[[  4 -29 -75   5]
 [ -3 -48  21   1]
 [ 10  15 -13  -7]
 [  8  -4 -63  -7]
 [ 33 -28  -5  31]]
=>
[[ -3 -48  21]
 [ 10  15 -13]]

[[  4  14  20 -15  20]
 [ 15   3  15  -6  39]
 [ 20 -11   4  -3  54]
 [ 34 -14  -3  -4  63]
 [ 45 -22 -14   2  70]]
=>
[[ 15   3  15]
 [ 20 -11   4]]

[[-11   5 -41  29 -40]
 [ 22  45  -8  43 -27]
 [-65  -6  -9  34 -11]
 [-21  19  12  27  32]
 [ 11  30  38  60 -22]]
=>
[[ 22  45  -8]
 [-65  -6  -9]]

[[ 30  69 -39]
 [ 55  49 -22]
 [-29 -58  28]
 [ 42  44 -24]
 [ 13   1   1]]
=>
[[ 55  49 -22]
 [-29 -58  28]]

[[-23 -34  59   6  24]
 [-38  56 -36  43  44]
 [ 47 -31  41 -37  29]]
=>
[[-38  56 -36]
 [ 47 -31  41]]

[[-35 -19  13 -30]
 [-12  42 -15   2]
 [-43  39  10  -5]
 [ -6 -29  -4 -56]]
=>
[[-12  42 -15]
 [-43  39  10]]
---
[[ 29 -21 -39  19  -8  12  44]
 [  5 -15   2 -13  -4  12   5]
 [-39  30 -68   0  -6 -16   0]
 [-17 -36 -48   6   4  22   8]
 [-26  31  13   0   6   3   3]
 [ 11  48  -7   6 -12  12  -7]
 [ 44 -46   3   8  -3  22  40]
 [  3   9  26  -1   7 -29  -6]
 [ -7  29 -56 -23  -3  16 -61]
 [-10  -7  33  -6 -13  -6  -4]]
=>
[[ 29 -21 -39  19  -8  12  44]
 [-39  30 -68   0  -6 -16   0]
 [-26  31  13   0   6   3   3]
 [ 44 -46   3   8  -3  22  40]
 [ -7  29 -56 -23  -3  16 -61]]

[[ 70   1  16  24 -31  66  34  12]
 [ 48 -14   8  -6 -47 -34 -17  20]
 [ 48   6   9   2 -20  32   4   7]
 [-30 -14   9  -3   8  13 -18   9]
 [ -7  32  10 -15  24 -13   0 -32]
 [-42 -25   8   0   8  16 -29  17]
 [-10  25  69 -27  28 -26  34 -45]
 [ 49   7  18   2 -16  61  27   6]
 [-22  -2  14  -8   5   6  -9   1]
 [ 49   7  17   2 -15  61  27   5]
 [ -8  47 -50  -6   9 -55 -59 -32]]
=>
[[ 70   1  16  24 -31  66  34  12]
 [ 48   6   9   2 -20  32   4   7]
 [ -7  32  10 -15  24 -13   0 -32]
 [-10  25  69 -27  28 -26  34 -45]
 [-22  -2  14  -8   5   6  -9   1]
 [ -8  47 -50  -6   9 -55 -59 -32]]

[[ 59 -21   2  51  21 -48 -13]
 [ 19 -35  -1 -33 -18 -24  -9]]
=>
[[ 59 -21   2  51  21 -48 -13]]

[[ -5  16 -11]
 [-10   3 -15]
 [-58  15 -19]
 [  0  11   7]
 [-18  27 -16]
 [-23  13   2]
 [-13   0 -16]
 [-18  -1  -3]
 [-57  32 -10]
 [ -9   8 -16]
 [-32  14  -6]
 [-20  24  -5]]
=>
[[ -5  16 -11]
 [-58  15 -19]
 [-18  27 -16]
 [-13   0 -16]
 [-57  32 -10]
 [-32  14  -6]]

[[ 43   5]
 [ 58 -30]
 [-43  16]
 [-62 -33]]
=>
[[ 43   5]
 [-43  16]]

[[ -4 -35]
 [ 56  63]
 [ 14  14]
 [ 12  15]
 [ 61 -16]
 [ 23 -13]
 [ 15  22]]
=>
[[ -4 -35]
 [ 14  14]
 [ 61 -16]
 [ 15  22]]

[[ -7  -2   8]
 [ -8   9   3]
 [ -8 -28 -17]
 [ -9 -20  -2]
 [ 20 -26  64]
 [  4 -11  49]
 [  4 -22  66]
 [ -7 -20 -25]
 [  0  -1 -37]]
=>
[[ -7  -2   8]
 [ -8 -28 -17]
 [ 20 -26  64]
 [  4 -22  66]
 [  0  -1 -37]]

[[ 24  11  32  55  -5  54  40  62]
 [ -8  17  64  39 -16 -63 -70  36]
 [-70  72   6  54  16 -60 -13  28]
 [  0  38 -60  46 -13  31  49  18]
 [-44   0   0  68 -63  32  43 -72]
 [ 57  48   3 -49 -43 -57  32 -12]
 [ 27  21  38 -38  34  -6 -39   4]
 [-72  43  70  -2  35 -51  58 -64]
 [ 35  32 -32  -5  -6 -33 -23  41]]
=>
[[ 24  11  32  55  -5  54  40  62]
 [-70  72   6  54  16 -60 -13  28]
 [-44   0   0  68 -63  32  43 -72]
 [ 27  21  38 -38  34  -6 -39   4]
 [ 35  32 -32  -5  -6 -33 -23  41]]

[[  5 -15 -22  -8 -31 -18 -25 -22 -30  -6 -21]
 [ -2   0  -5   1  -8  -8 -23  -6  -4  -2  -5]
 [ 18  13 -13  18 -20  -1 -44   0 -21  17 -12]
 [  7 -12  10 -17 -38 -48  61   5 -36  -5   7]
 [ 35  24 -13  29 -32 -27 -18  11 -29  30 -11]]
=>
[[  5 -15 -22  -8 -31 -18 -25 -22 -30  -6 -21]
 [ 18  13 -13  18 -20  -1 -44   0 -21  17 -12]
 [ 35  24 -13  29 -32 -27 -18  11 -29  30 -11]]
